How the elements are linked:
qd: §>jj, !>jm, ^>qn, *>hj, +>sm, @>tl
rc: §>jh, !>gh, ^>dg, *>qb, +>mz, @>jb
zt: §>gh, !>qn, ^>jg, *>rl, +>fm, @>qb
jh: §>mz, !>fm, ^>ft, *>zt, +>lh, @>rc
gh: §>fm, !>qq, ^>jb, *>sf, +>lp, @>zt
rr: §>cj, !>zb, ^>gs, *>dt, +>jq, @>zj
dz: §>rf, !>nh, ^>tn, *>ld, +>qs, @>jt
cc: §>gm, !>tq, ^>sj, *>gs, +>zp, @>md
dn: §>hf, !>br, ^>gm, *>cj, +>rm, @>hh
gl: §>zb, !>tb, ^>hg, *>cl, +>hz, @>dt
sc: §>fg, !>nt, ^>zl, *>tn, +>zd, @>rq
bf: §>dq, !>sj, ^>sr, *>tt, +>mj, @>pf
bz: §>tl, !>hj, ^>rl, *>rh, +>qd, @>mq
lp: §>qc, !>gz, ^>jh, *>qq, +>jg, @>fm
tg: §>rg, !>hd, ^>rf, *>mf, +>nr, @>zz
tb: §>tj, !>fl, ^>dt, *>jz, +>gt, @>hb
qb: §>zt, !>sf, ^>qc, *>sm, +>gh, @>pj
nm: §>cl, !>gb, ^>gt, *>fz, +>hb, @>hq
qn: §>qq, !>tl, ^>qb, *>mq, +>rp, @>sf
jp: §>rh, !>fg, ^>jm, *>rq, +>dc, @>nq
cl: §>hb, !>jz, ^>cp, *>mr, +>tb, @>nm
md: §>cc, !>rd, ^>fr, *>dh, +>gm, @>rm
mq: §>bz, !>dc, ^>sm, *>jp, +>tl, @>ff
rq: §>sc, !>td, ^>qf, *>fc, +>fg, @>jc
rl: §>sf, !>mq, ^>gz, *>cz, +>qn, @>sm
sn: §>ld, !>dq, ^>tg, *>pf, +>zs, @>hd
dc: §>hj, !>th, ^>ff, *>fg, +>ns, @>rh
dq: §>mj, !>nc, ^>hd, *>fr, +>mp, @>bf
mj: §>mp, !>qm, ^>sn, *>sj, +>mf, @>dq
rh: §>dc, !>zd, ^>cz, *>sc, +>hj, @>jp
qq: §>rp, !>qd, ^>zt, *>bz, +>gz, @>qn
jm: §>cz, !>nq, ^>tl, *>qf, +>ff, @>ns
jc: §>rq, !>tn, ^>th, *>hn, +>sc, @>qj
pf: §>bf, !>fr, ^>mf, *>zp, +>dq, @>tm
ft: §>hs, !>rc, ^>pg, *>jg, +>ml, @>dg
jz: §>nj, !>lz, ^>nm, *>lc, +>fl, @>gb
zb: §>hz, !>tj, ^>zj, *>hb, +>ql, @>gl
tq: §>hh, !>cj, ^>md, *>zj, +>dn, @>rd
tm: §>pf, !>tt, ^>mp, *>gm, +>bf, @>ph
lc: §>ct, !>tc, ^>fz, *>ml, +>lz, @>qg
pg: §>bc, !>dg, ^>lc, *>lh, +>lf, @>tc
zs: §>nh, !>mp, ^>nr, *>dq, +>zz, @>ld
gt: §>cp, !>hq, ^>zb, *>fl, +>lm, @>tj
ml: §>bn, !>mz, ^>lf, *>rc, +>tc, @>hs
fc: §>tn, !>nr, ^>dl, *>tg, +>td, @>hn
zp: §>tt, !>dn, ^>qm, *>tq, +>fr, @>gm
tl: §>qd, !>ns, ^>sf, *>dc, +>jj, @>bz
gb: §>jz, !>ct, ^>hq, *>qg, +>nj, @>mr
ph: §>tm, !>zp, ^>mj, *>cc, +>pf, @>qm
th: §>qf, !>qj, ^>rh, *>jn, +>zl, @>zd
zf: §>qg, !>ml, ^>fq, *>ft, +>lc, @>lf
hn: §>fc, !>rg, ^>jn, *>zz, +>tn, @>qs
ns: §>jm, !>zl, ^>bz, *>th, +>cz, @>hj
mf: §>sr, !>tm, ^>zs, *>qm, +>hd, @>mp
sf: §>qn, !>bz, ^>pj, *>ff, +>qq, @>rl
pj: §>qb, !>rl, ^>lp, *>jj, +>zt, @>gz
sr: §>hd, !>pf, ^>nh, *>ph, +>sn, @>mf
fm: §>lp, !>rp, ^>rc, *>qn, +>qc, @>gh
hj: §>ns, !>qf, ^>mq, *>zd, +>jm, @>dc
hq: §>nm, !>mr, ^>tj, *>gg, +>cl, @>pm
dg: §>ft, !>jb, ^>tc, *>qc, +>hs, @>zq
nt: §>jn, !>rf, ^>rq, *>jt, +>dl, @>td
rp: §>gz, !>jj, ^>gh, *>tl, +>pj, @>qq
hh: §>dn, !>jq, ^>cc, *>rr, +>hf, @>tq
hz: §>ql, !>gt, ^>rr, *>tb, +>zc, @>zb
zz: §>tg, !>sr, ^>dz, *>mp, +>rg, @>nh
hd: §>sn, !>bf, ^>zz, *>tm, +>ld, @>sr
nj: §>fl, !>fq, ^>cl, *>ct, +>pm, @>jz
hb: §>tb, !>nj, ^>lm, *>gb, +>tj, @>cl
qj: §>jc, !>fc, ^>zd, *>qs, +>rq, @>dl
rd: §>tq, !>rr, ^>rm, *>hg, +>hh, @>gs
jj: §>sm, !>cz, ^>qq, *>ns, +>rl, @>qd
cz: §>ff, !>jp, ^>qd, *>zl, +>mq, @>jm
mr: §>gb, !>lc, ^>pm, *>zf, +>jz, @>fz
jt: §>dz, !>zs, ^>fc, *>sn, +>rf, @>nr
zd: §>th, !>dl, ^>jp, *>nt, +>qf, @>fg
zj: §>rr, !>gl, ^>dh, *>lm, +>cj, @>hg
tc: §>pg, !>zq, ^>qg, *>mz, +>bc, @>bn
qm: §>ph, !>gm, ^>dq, *>md, +>tm, @>nc
jg: §>jb, !>qb, ^>lh, *>gz, +>rc, @>qc
pm: §>hq, !>fz, ^>tb, *>fq, +>nm, @>fl
bn: §>tc, !>lh, ^>zf, *>jh, +>pg, @>ml
fr: §>sj, !>rm, ^>tm, *>dn, +>nc, @>tt
cp: §>lm, !>nm, ^>hz, *>pm, +>dt, @>gt
zq: §>dg, !>jg, ^>bn, *>lp, +>ft, @>lh
gm: §>zp, !>hh, ^>nc, *>rd, +>tt, @>cc
dh: §>gs, !>hg, ^>dn, *>ql, +>rd, @>br
fl: §>pm, !>gg, ^>hb, *>lz, +>hq, @>nj
dt: §>gl, !>hb, ^>zc, *>nm, +>zb, @>lm
dl: §>qj, !>hn, ^>fg, *>rf, +>jc, @>jn
nr: §>jt, !>ld, ^>hn, *>hd, +>dz, @>rg
cj: §>jq, !>hz, ^>rd, *>gl, +>br, @>rr
sm: §>rl, !>ff, ^>rp, *>jm, +>sf, @>jj
nq: §>jp, !>sc, ^>ns, *>jc, +>rh, @>zl
jb: §>rc, !>zt, ^>zq, *>pj, +>jh, @>jg
td: §>nt, !>dz, ^>jc, *>nr, +>jn, @>tn
zl: §>nq, !>rq, ^>hj, *>qj, +>jp, @>qf
ld: §>zs, !>mj, ^>rg, *>bf, +>nh, @>sn
tj: §>gt, !>pm, ^>gl, *>nj, +>cp, @>tb
fz: §>mr, !>qg, ^>fl, *>lf, +>gb, @>gg
gs: §>rd, !>zj, ^>hf, *>zc, +>tq, @>dh
lm: §>dt, !>cl, ^>ql, *>hq, +>gl, @>cp
bc: §>lf, !>ft, ^>ct, *>zq, +>zf, @>pg
hf: §>rm, !>dh, ^>zp, *>jq, +>md, @>dn
fg: §>zd, !>jn, ^>nq, *>td, +>th, @>sc
rm: §>md, !>gs, ^>tt, *>br, +>cc, @>hf
jn: §>dl, !>qs, ^>sc, *>dz, +>qj, @>nt
tt: §>fr, !>hf, ^>ph, *>hh, +>sj, @>zp
br: §>dh, !>zc, ^>hh, *>hz, +>gs, @>jq
mz: §>lh, !>lp, ^>hs, *>gh, +>zq, @>jh
qs: §>hn, !>tg, ^>nt, *>nh, +>fc, @>rf
lf: §>zf, !>hs, ^>lz, *>dg, +>qg, @>bc
jq: §>br, !>ql, ^>tq, *>zb, +>dh, @>cj
rf: §>qs, !>zz, ^>td, *>zs, +>hn, @>dz
qf: §>zl, !>jc, ^>dc, *>dl, +>nq, @>th
gz: §>pj, !>sm, ^>fm, *>qd, +>qb, @>rp
nc: §>qm, !>cc, ^>bf, *>rm, +>ph, @>sj
ql: §>zc, !>cp, ^>cj, *>tj, +>hg, @>hz
rg: §>nr, !>sn, ^>qs, *>sr, +>jt, @>tg
mp: §>mf, !>ph, ^>ld, *>nc, +>sr, @>mj
lz: §>fq, !>bc, ^>gb, *>tc, +>gg, @>ct
lh: §>zq, !>qc, ^>ml, *>fm, +>dg, @>mz
qg: §>lc, !>bn, ^>gg, *>hs, +>ct, @>zf
zc: §>hg, !>lm, ^>jq, *>gt, +>zj, @>ql
sj: §>nc, !>md, ^>pf, *>hf, +>qm, @>fr
fq: §>gg, !>lf, ^>jz, *>pg, +>fz, @>lz
ct: §>lz, !>pg, ^>mr, *>bn, +>fq, @>lc
tn: §>td, !>jt, ^>qj, *>rg, +>nt, @>fc
hg: §>zj, !>dt, ^>br, *>cp, +>rr, @>zc
nh: §>zz, !>mf, ^>jt, *>mj, +>tg, @>zs
gg: §>fz, !>zf, ^>nj, *>bc, +>mr, @>fq
hs: §>ml, !>jh, ^>bc, *>jb, +>bn, @>ft
qc: §>jg, !>pj, ^>mz, *>rp, +>jb, @>lp
ff: §>mq, !>rh, ^>jj, *>nq, +>bz, @>cz

The rows follow the links: the fewer symbols apart two elements are, the more alike their rows tend to be.

Known rows, each with its element:
[52,4,-34,35,93,34,36,54,-8,28,-81,11,17,11,-57,82,-15,40,32,-27,86,-25,-37,-8,12,4,84,45,-35,-88,28,112,-7,-63,-12,-9,0,48,-66,28,-1,21,-25,-22,-56,55,50,-40,27,-40,-52,44,-9,31,3,-25,-49,-16,-22,-24,63,-48,-49,60,-4,-9]: lc
[47,-44,-90,45,52,32,59,6,54,5,-86,73,40,-2,5,11,51,52,17,-11,-30,-19,-7,31,51,-86,72,45,-46,-48,41,72,-16,36,17,-8,-21,-25,-33,42,-4,57,-14,-62,-70,2,62,-6,-22,-22,-55,-21,25,22,24,-16,-21,-4,-109,-2,46,95,-17,56,-4,-20]: gl
[43,-47,-90,44,44,32,58,1,58,2,-82,79,40,-4,11,3,55,51,15,-7,-41,-18,-4,35,51,-89,67,41,-43,-39,41,63,-17,45,19,-8,-23,-32,-27,40,-4,58,-9,-62,-68,-4,60,-2,-27,-18,-51,-27,25,20,26,-13,-18,0,-112,0,42,104,-9,53,-3,-21]: hz
[53,-38,-85,48,66,36,57,18,46,12,-94,64,40,2,-8,29,41,55,22,-15,-8,-24,-13,27,45,-74,80,47,-49,-59,42,87,-17,19,13,-10,-20,-12,-43,43,-5,56,-16,-58,-74,14,64,-13,-13,-29,-58,-9,19,27,22,-20,-31,-6,-99,-7,54,69,-24,64,-3,-19]: gt
[-54,6,50,-41,-91,-36,-46,-49,-4,-26,89,-24,-23,-10,46,-73,4,-45,-31,27,-67,25,32,0,-23,14,-88,-50,42,87,-31,-113,9,48,7,11,4,-39,66,-33,1,-30,26,30,65,-49,-56,35,-18,41,57,-33,4,-31,-10,25,47,15,44,23,-65,23,47,-63,2,13]: qs
[-6,53,70,-19,26,-7,-33,41,-66,17,26,-73,-30,13,-55,57,-70,-22,11,-14,108,-1,-26,-46,-43,98,-8,-9,21,-25,-21,20,10,-93,-33,1,23,72,-23,-22,5,-46,-9,49,27,47,-27,-30,46,-12,13,59,-38,3,-24,-5,-19,-11,99,-18,4,-148,-28,-10,0,14]: rp
[55,-33,-83,48,72,38,57,26,40,15,-96,59,37,2,-19,39,30,55,25,-17,11,-23,-18,22,42,-61,86,50,-50,-70,41,96,-15,2,8,-8,-16,-1,-49,42,-4,51,-20,-54,-73,22,64,-19,-6,-33,-62,1,13,31,22,-23,-36,-7,-90,-10,58,51,-31,63,-4,-17]: hb
[58,-13,-61,44,90,37,50,45,15,22,-93,36,30,10,-41,65,5,50,32,-24,53,-25,-30,4,28,-29,90,51,-44,-84,35,111,-12,-33,-1,-10,-10,28,-63,36,-2,36,-26,-39,-69,42,60,-34,12,-42,-60,25,0,31,12,-26,-47,-12,-59,-19,64,-4,-41,65,-3,-11]: gb
[-48,-9,27,-33,-94,-31,-32,-56,13,-29,77,-2,-13,-13,59,-87,23,-36,-33,29,-92,25,37,13,-11,-15,-76,-43,34,88,-25,-110,5,69,14,8,-3,-54,64,-26,0,-15,27,16,52,-58,-45,41,-33,41,50,-46,15,-30,-2,25,50,16,13,24,-60,61,50,-56,2,7]: tg
[34,31,10,15,78,20,9,60,-40,29,-44,-32,-2,16,-70,87,-48,16,28,-26,117,-18,-40,-30,-11,53,55,27,-16,-77,8,89,1,-94,-25,-8,15,71,-59,8,2,-8,-25,10,-26,64,23,-41,43,-36,-32,59,-27,20,-11,-20,-46,-17,33,-26,46,-111,-49,39,0,1]: dg
[-28,52,87,-37,-14,-22,-51,21,-66,5,60,-81,-38,8,-33,26,-68,-42,-5,0,75,9,-12,-41,-51,102,-41,-29,35,13,-35,-30,16,-72,-27,4,26,54,5,-36,4,-58,1,60,55,25,-48,-12,38,6,37,44,-32,-12,-26,5,2,-3,113,-8,-21,-133,-7,-35,3,19]: bz
[-37,-25,-2,-19,-82,-24,-14,-61,33,-30,52,26,-3,-15,67,-89,41,-19,-31,25,-112,19,40,26,8,-46,-60,-32,20,78,-11,-96,0,87,24,8,-10,-68,60,-13,-2,4,26,-1,33,-63,-28,42,-41,38,36,-60,25,-22,5,22,48,16,-23,27,-49,101,50,-43,1,1]: sr
[25,-54,-87,34,9,19,48,-22,67,-9,-57,80,37,-8,36,-29,66,38,4,4,-80,-9,14,42,49,-101,40,26,-35,-5,34,23,-14,75,28,-6,-27,-57,-1,34,-5,56,0,-60,-51,-30,45,12,-39,-2,-35,-46,33,11,28,-3,1,6,-114,9,21,137,10,35,-2,-19]: br
[18,43,39,0,60,9,-10,54,-54,27,-17,-54,-17,16,-67,80,-61,-1,21,-23,122,-11,-36,-38,-26,78,30,12,0,-57,-8,64,7,-100,-32,-5,19,77,-47,-6,4,-27,-20,29,-6,61,2,-39,49,-28,-10,63,-32,13,-16,-15,-38,-17,67,-25,30,-136,-43,18,0,7]: jg
[55,-22,-72,47,83,37,53,35,26,19,-95,49,33,7,-31,55,20,54,30,-21,31,-25,-23,14,37,-47,87,52,-47,-78,39,106,-15,-14,3,-11,-12,15,-59,38,-2,44,-24,-49,-72,32,64,-26,1,-36,-61,12,8,30,16,-21,-41,-12,-76,-14,63,25,-37,67,-3,-16]: pm
[-34,52,89,-40,-25,-25,-52,13,-65,5,68,-80,-38,7,-27,16,-63,-46,-6,-2,68,12,-7,-40,-52,99,-51,-33,39,19,-39,-39,15,-66,-25,4,26,48,13,-36,5,-57,3,62,58,18,-51,-8,34,9,43,39,-31,-14,-27,8,5,-2,114,-6,-29,-126,-2,-41,1,17]: ff
[-57,22,70,-48,-83,-37,-53,-36,-26,-20,96,-46,-34,-5,28,-55,-21,-53,-28,19,-32,26,25,-14,-36,47,-90,-51,48,78,-39,-107,12,15,-4,10,12,-13,57,-39,4,-43,21,48,73,-33,-64,27,-2,36,61,-13,-6,-30,-17,23,40,11,75,15,-62,-26,38,-67,3,16]: dl
[-23,-40,-32,-4,-66,-11,4,-58,52,-27,24,46,13,-17,67,-83,58,-5,-24,23,-120,13,38,35,23,-71,-38,-17,5,64,3,-72,-3,100,30,5,-18,-74,51,0,-3,21,21,-24,10,-63,-8,40,-48,30,16,-65,33,-18,16,16,40,16,-58,26,-34,131,43,-25,1,-7]: tm
[26,37,28,4,69,14,-2,56,-49,27,-28,-45,-9,16,-68,84,-58,6,23,-23,120,-15,-37,-34,-19,69,41,19,-6,-66,0,77,6,-99,-28,-5,18,76,-52,2,2,-17,-23,21,-13,62,11,-40,49,-31,-20,65,-31,16,-14,-19,-41,-18,53,-26,37,-127,-46,25,0,3]: jh
[10,48,49,-6,49,4,-17,51,-60,24,-1,-62,-22,15,-65,74,-65,-8,17,-19,120,-7,-33,-41,-32,88,19,6,4,-49,-13,46,7,-99,-33,-3,21,76,-39,-14,5,-35,-16,35,9,58,-8,-34,49,-23,-4,64,-35,10,-19,-12,-32,-13,79,-22,21,-144,-36,8,-2,9]: fm
[52,-36,-84,49,69,35,59,19,44,12,-94,63,39,2,-11,34,39,55,25,-15,-2,-25,-15,23,46,-69,81,48,-47,-63,42,91,-16,12,12,-9,-18,-7,-45,41,-4,53,-17,-58,-73,15,63,-15,-10,-30,-58,-6,16,27,23,-19,-30,-8,-98,-8,55,63,-25,63,-4,-19]: tj
[-53,37,85,-49,-64,-35,-58,-19,-46,-11,91,-66,-38,-1,9,-29,-41,-55,-24,15,7,22,12,-27,-46,73,-81,-47,47,60,-42,-86,16,-18,-15,9,19,12,43,-42,4,-54,17,60,73,-13,-63,14,13,26,58,8,-15,-26,-22,19,30,7,98,7,-55,-70,22,-61,3,18]: th
[-53,33,85,-47,-69,-36,-57,-20,-44,-14,95,-64,-37,-1,10,-34,-38,-54,-23,14,3,23,14,-25,-45,70,-82,-49,49,63,-44,-90,16,-14,-10,9,18,9,44,-44,3,-54,17,57,72,-17,-65,17,11,31,60,6,-17,-25,-22,22,32,7,95,9,-55,-65,25,-61,3,20]: zd
[38,23,-1,22,86,24,16,61,-32,30,-58,-20,3,16,-68,90,-40,24,30,-26,110,-21,-39,-24,-4,40,65,33,-22,-82,14,97,-1,-84,-21,-9,9,67,-62,14,2,-1,-26,0,-36,62,29,-44,41,-39,-38,58,-22,25,-6,-24,-49,-16,19,-27,52,-97,-51,45,-3,-1]: ml
[-57,21,67,-48,-85,-38,-52,-38,-25,-20,96,-45,-32,-7,33,-58,-17,-53,-30,21,-37,26,25,-11,-34,42,-90,-50,47,80,-38,-107,13,19,-3,11,11,-18,58,-38,2,-42,23,46,72,-35,-62,27,-6,38,61,-14,-4,-30,-15,23,43,13,73,16,-63,-19,38,-67,4,15]: jn
[-25,53,84,-34,-8,-19,-48,25,-68,9,55,-82,-37,10,-39,34,-68,-37,-1,-3,86,10,-14,-43,-48,102,-35,-26,31,3,-35,-18,15,-78,-30,2,25,58,2,-33,5,-56,0,58,48,30,-43,-17,40,1,32,49,-35,-9,-26,3,-4,-6,111,-13,-18,-137,-11,-31,1,19]: qd

Each walk starts at a row. The symbols on each line, taken left to right, move it on to the next element.
Each answer is a row, close to the row of the element it stands for.
start [54,-33,-84,49,72,35,58,23,41,13,-96,62,38,2,-13,36,35,54,24,-15,4,-24,-17,24,44,-64,86,50,-49,-66,43,94,-16,10,9,-9,-17,-3,-46,44,-4,52,-19,-55,-74,17,65,-17,-9,-31,-61,-1,16,30,22,-21,-34,-7,-93,-10,58,59,-28,65,-3,-20]
^ * @ @ § + ! ^ -> [55,-27,-75,49,78,38,56,30,33,17,-96,53,35,6,-24,45,28,54,27,-18,20,-24,-22,15,39,-55,88,50,-47,-74,41,101,-14,-6,4,-10,-14,7,-53,41,-2,47,-20,-50,-74,26,63,-23,-2,-34,-61,6,10,31,19,-23,-39,-10,-84,-15,60,37,-32,65,-2,-17]
§ * ^ ! @ ^ ! -> [53,-4,-47,42,93,36,44,50,1,26,-89,22,23,10,-49,75,-6,45,32,-25,73,-26,-34,-2,21,-11,88,47,-40,-87,30,113,-9,-50,-7,-10,-2,41,-65,33,0,26,-27,-29,-62,52,54,-37,20,-42,-55,35,-7,30,7,-25,-48,-13,-41,-23,63,-31,-48,62,-4,-13]
start [15,-55,-76,28,-6,12,42,-32,70,-14,-42,79,33,-13,47,-44,72,32,-4,9,-97,-3,21,45,47,-102,23,16,-28,9,27,3,-14,87,30,-2,-25,-66,11,27,-5,52,6,-55,-40,-37,37,21,-45,4,-25,-53,38,3,26,1,12,7,-108,14,7,145,19,24,-1,-16]
@ ^ ! ^ @ ! § -> [22,-53,-85,34,6,19,47,-25,68,-8,-54,81,37,-9,40,-33,68,38,1,5,-86,-8,14,43,49,-102,36,23,-33,-3,34,19,-14,77,30,-4,-27,-57,1,33,-5,55,3,-59,-46,-31,42,13,-43,0,-34,-46,35,10,25,-2,2,5,-113,12,17,137,12,30,-3,-20]
@ ^ ^ + -> [-5,-49,-58,11,-42,-2,22,-48,65,-22,-9,66,25,-14,63,-69,66,14,-14,17,-117,6,30,43,34,-92,-8,0,-11,42,15,-40,-9,101,32,1,-24,-77,33,16,-2,38,15,-40,-14,-55,13,31,-49,19,-2,-63,36,-7,20,10,29,12,-87,22,-15,145,33,-3,0,-10]
start [20,-55,-79,29,-1,15,43,-29,68,-11,-46,79,36,-13,46,-39,70,34,-1,8,-93,-6,19,45,48,-102,27,19,-29,5,30,9,-14,84,30,-2,-26,-63,8,28,-6,52,4,-57,-42,-36,38,19,-43,1,-26,-52,35,8,26,-2,7,7,-110,15,10,142,16,24,0,-17]
§ ! ^ ^ * ^ -> [12,-54,-77,25,-12,12,39,-34,67,-15,-39,78,33,-12,50,-49,71,29,-5,9,-100,-4,21,44,44,-102,19,16,-25,13,29,-2,-13,89,32,-1,-25,-67,13,28,-3,51,8,-55,-35,-40,32,23,-45,7,-22,-54,35,2,26,3,14,9,-106,16,5,147,20,19,-2,-15]
@ @ ! § § * ^ -> [35,-51,-90,41,28,24,54,-9,61,-3,-71,79,41,-6,23,-14,62,47,9,-4,-63,-15,5,41,50,-98,56,35,-39,-23,39,44,-16,61,25,-6,-25,-44,-15,38,-4,57,-3,-61,-58,-17,53,5,-33,-11,-42,-36,31,17,28,-9,-7,2,-115,6,33,123,0,43,-3,-19]
start [-45,-15,13,-27,-89,-27,-26,-57,24,-30,66,10,-10,-13,65,-89,32,-31,-33,26,-103,22,39,19,-5,-27,-72,-40,28,85,-18,-105,3,79,20,9,-7,-62,67,-18,-2,-7,27,9,44,-62,-38,42,-37,41,44,-54,20,-27,1,24,50,17,-4,25,-57,79,52,-52,3,4]
@ * + ^ @ + § ^ -> [-54,-4,33,-34,-92,-32,-35,-55,6,-28,79,-8,-17,-11,56,-81,16,-41,-33,27,-86,24,37,10,-15,-4,-83,-45,37,88,-28,-112,10,62,13,9,-1,-48,66,-28,1,-21,28,22,57,-57,-48,42,-27,41,52,-42,12,-30,-5,25,50,15,24,24,-63,51,50,-60,3,9]
^ § ^ @ ^ @ ! @ -> [-55,13,59,-44,-89,-37,-49,-44,-15,-24,94,-36,-27,-10,41,-66,-5,-50,-31,23,-53,26,31,-8,-29,29,-91,-51,45,83,-35,-112,12,33,2,11,8,-29,64,-38,1,-37,25,40,70,-43,-60,34,-13,42,58,-27,1,-33,-13,26,45,14,58,18,-63,3,42,-65,2,15]
start [21,-53,-83,31,3,17,46,-27,65,-9,-50,79,38,-12,40,-36,69,36,0,6,-88,-6,15,42,48,-103,31,22,-31,1,33,13,-15,80,28,-4,-25,-60,3,32,-4,55,4,-56,-44,-33,42,17,-42,1,-29,-51,35,7,25,-3,6,6,-108,12,16,141,15,29,-3,-17]
+ ^ § @ § + @ -> [-2,-50,-59,14,-37,1,27,-46,64,-21,-9,66,25,-15,61,-67,67,16,-13,16,-115,4,28,43,39,-95,-5,1,-14,37,20,-34,-12,96,31,2,-25,-77,31,17,-3,39,17,-43,-18,-51,16,34,-49,18,-4,-61,36,-5,21,8,25,12,-90,20,-12,148,33,-1,-2,-13]
+ ^ @ @ ^ -> [-28,-38,-23,-8,-70,-16,-1,-59,46,-27,33,42,7,-16,69,-87,54,-10,-26,25,-118,16,40,33,17,-64,-45,-22,8,70,0,-79,-3,96,28,5,-15,-74,56,-3,-5,18,23,-18,18,-64,-14,41,-47,33,21,-64,31,-17,11,17,43,15,-48,26,-38,122,46,-28,2,-2]
start [28,-52,-86,37,15,22,50,-19,66,-6,-61,81,39,-9,33,-25,66,41,6,2,-75,-9,11,41,50,-101,45,28,-36,-11,35,28,-15,72,28,-3,-27,-53,-5,34,-4,57,-1,-61,-54,-25,48,10,-38,-4,-36,-44,34,12,27,-4,-2,3,-113,9,24,132,6,35,-1,-20]
! § § § * ! -> [55,-30,-79,47,76,37,58,27,36,17,-96,57,36,2,-21,45,28,55,26,-19,16,-23,-21,21,42,-60,86,49,-48,-71,40,99,-15,-2,8,-9,-16,2,-51,41,-4,49,-20,-52,-75,24,65,-22,-5,-34,-61,3,11,30,20,-23,-38,-8,-87,-10,60,45,-31,64,-4,-18]
* ^ § ! * @ + + -> [52,2,-39,38,92,32,39,54,-5,28,-84,14,19,12,-53,79,-11,41,33,-26,81,-27,-35,-7,16,-2,83,47,-38,-89,28,115,-8,-58,-10,-10,-2,45,-65,29,0,22,-26,-24,-60,53,54,-37,25,-42,-53,41,-10,28,6,-26,-50,-14,-28,-23,61,-41,-48,61,-4,-9]
start [-26,-38,-27,-5,-69,-14,2,-58,48,-27,30,45,9,-17,69,-84,57,-7,-24,23,-121,16,36,34,21,-69,-41,-18,7,66,1,-75,-4,97,28,5,-17,-74,52,0,-3,19,22,-19,13,-62,-10,40,-46,32,21,-65,31,-19,14,17,42,16,-54,26,-36,129,47,-27,0,-6]
^ § ^ @ ^ @ ! @ -> [-41,-23,3,-22,-87,-25,-17,-60,32,-29,57,21,-3,-14,67,-90,39,-24,-29,27,-111,21,40,25,5,-41,-64,-34,22,81,-12,-97,2,84,21,8,-10,-67,63,-12,0,1,24,0,35,-63,-30,41,-41,39,38,-55,24,-24,5,23,49,18,-17,26,-51,98,51,-45,2,0]
@ + ^ * + @ ^ -> [-47,-15,19,-30,-90,-29,-27,-58,19,-30,70,6,-11,-14,62,-87,27,-33,-31,26,-100,23,37,17,-6,-23,-76,-40,29,87,-20,-106,4,76,19,9,-5,-60,65,-22,-2,-10,27,10,48,-60,-41,41,-35,42,45,-49,17,-29,0,24,50,16,4,26,-58,75,51,-53,3,4]
